Here is a tiny trained network, its code and every weight. The questions are about switching its units off for an input and a class, where a switched-off unit gives its printed mean instead of its output.

import numpy as np


def w(rows, s, z=0):
    codes = np.array(rows[::2]) - 128.0
    scale = np.full(codes.shape[1], s)
    scale[-1] = z or s
    return codes * scale


def f(y):
    return y / 2 * (1 + np.tanh(0.7978845608 * (y + 0.044715 * y**3)))


def log_softmax(a):
    a = a - a.max(-1, keepdims=True)
    return a - np.log(np.exp(a).sum(-1, keepdims=True))


def net(x, mask):
    res = np.array(x, float).reshape(1, 5) / 4 @ E
    y = f(res @ A[0][:, :-1].T + A[0][:, -1])
    res = res + np.where(mask, y, B[0][:, -1]) @ B[0][:, :-1]
    return log_softmax(res[-1] @ U[:, :-1].T + U[:, -1])


A, B = {}, {}
E = w([
[124,6,99],'x0',
[77,91,254],'x1',
[130,129,128],'x2',
[127,128,132],'x3',
[11,146,76],'x4',
],0.008)
A[0] = w([
[193,81,144,91],'neuron 1',
[164,103,43,101],'neuron 2',
[157,151,82,71],'neuron 3',
[81,130,106,138],'neuron 4',
[98,119,107,79],'neuron 5',
[110,127,176,69],'neuron 6',
[116,134,173,61],'neuron 7',
[166,174,47,139],'neuron 8',
[98,131,112,69],'neuron 9',
[80,132,113,87],'neuron 10',
[133,166,138,54],'neuron 11',
[69,93,94,117],'neuron 12',
[68,160,105,109],'neuron 13',
[189,117,155,93],'neuron 14',
[160,131,81,98],'neuron 15',
[135,222,154,45],'neuron 16',
[116,136,168,93],'neuron 17',
[174,117,137,69],'neuron 18',
[89,138,115,88],'neuron 19',
[122,4,94,7],'neuron 20',
[70,109,100,106],'neuron 21',
[103,86,179,79],'neuron 22',
],0.016,0.011)
B[0] = w([
[152,221,131,182],'neuron 1',
[65,130,153,216],'neuron 2',
[50,127,159,154],'neuron 3',
[169,137,170,178],'neuron 4',
[125,166,128,127],'neuron 5',
[47,137,139,142],'neuron 6',
[54,154,132,133],'neuron 7',
[93,92,186,255],'neuron 8',
[128,191,131,122],'neuron 9',
[155,167,152,144],'neuron 10',
[92,197,87,121],'neuron 11',
[171,189,143,186],'neuron 12',
[178,144,154,183],'neuron 13',
[141,213,177,170],'neuron 14',
[84,137,163,165],'neuron 15',
[75,187,5,175],'neuron 16',
[57,126,117,141],'neuron 17',
[116,178,131,135],'neuron 18',
[142,143,133,136],'neuron 19',
[87,194,41,187],'neuron 20',
[146,173,157,171],'neuron 21',
[30,113,141,169],'neuron 22',
],0.012,0.0079)
U = w([
[86,164,10,145],'0',
[41,97,200,41],'1',
[134,112,131,251],'2',
[166,182,180,71],'3',
[126,99,126,244],'4',
[191,7,103,114],'5',
[167,50,52,26],'6',
],0.013,0.017)

Each question gives the input, the list of numbers given to net, and the class t.
The units are the neurons (one row each of A and B). Each row of codes is followed by its name. A weight is (code - 128) times the scale printed after its matrix; where a second scale follows, it is the last column's (A, B and U).
mask holds one flag per neuron, in row order. A switched-off neuron (its flag False) gives its mean, the last column of its row in B, instead of its output. The means were averaged over made-up inputs and are rounded, as every weight is.
A unit's drop is (log p(t) with every unit on - log p(t) with that unit switched off) / (log p(t) with every unit on - log p(t) with every unit switched off).
The circuit of an input: a set's keep is (log p(t) with only the set's units on - log p(t) with every unit switched off) / (log p(t) with every unit on - log p(t) with every unit switched off). Starting from the 12 units with the biggest drops (on a tie, the unit counted first), units are removed one at a time, each time the one whose removal leaves the highest keep (on an exact tie, the one counted first), for as long as the keep stays at least 0.8.
circuit, biggest first: the units of the circuit, biggest drop first
most important unit: the unit with the biggest drop
top k neurons: the k neurons with the biggest drops, biggest first
drop of u: that unit's drop, to one decimal
input [6,-8,7,-8,6], class 1: circuit, biggest first	[neuron 8; neuron 2]
input [-1,-8,8,5,6], class 1: most important unit	neuron 8
input [0,-7,4,6,5], class 1: circuit, biggest first	[neuron 8; neuron 2]
input [5,-6,5,-6,-4], class 1: top 2 neurons	[neuron 2; neuron 8]
input [-4,-7,-7,1,-3], class 1: circuit, biggest first	[neuron 8; neuron 3]
input [-6,-4,6,-6,8], class 3: circuit, biggest first	[neuron 13; neuron 4]
input [3,-1,0,-3,-6], class 3: top 2 neurons	[neuron 1; neuron 14]
input [7,3,3,1,-2], class 0: top 2 neurons	[neuron 20; neuron 8]
input [-8,8,8,-1,6], class 0: top 2 neurons	[neuron 16; neuron 8]
input [-4,-2,5,2,6], class 3: top 2 neurons	[neuron 13; neuron 4]
input [0,-1,-3,4,-8], class 3: top 2 neurons	[neuron 14; neuron 1]
input [-7,-2,-1,0,8], class 3: top 2 neurons	[neuron 13; neuron 4]
input [2,3,6,-4,-6], class 3: top 2 neurons	[neuron 1; neuron 14]
input [7,2,5,4,-5], class 0: circuit, biggest first	[neuron 20]
input [4,-6,4,3,-5], class 1: top 3 neurons	[neuron 2; neuron 8; neuron 15]
input [-5,-3,1,-8,7], class 2: drop of neuron 21	-0.2
input [8,2,8,-6,-3], class 0: drop of neuron 20	0.6
input [2,-6,-5,1,-3], class 1: drop of neuron 2	0.2
input [7,3,-7,-3,2], class 0: drop of neuron 13	0.0
input [-6,-5,0,-8,5], class 2: top neuron	[neuron 8]
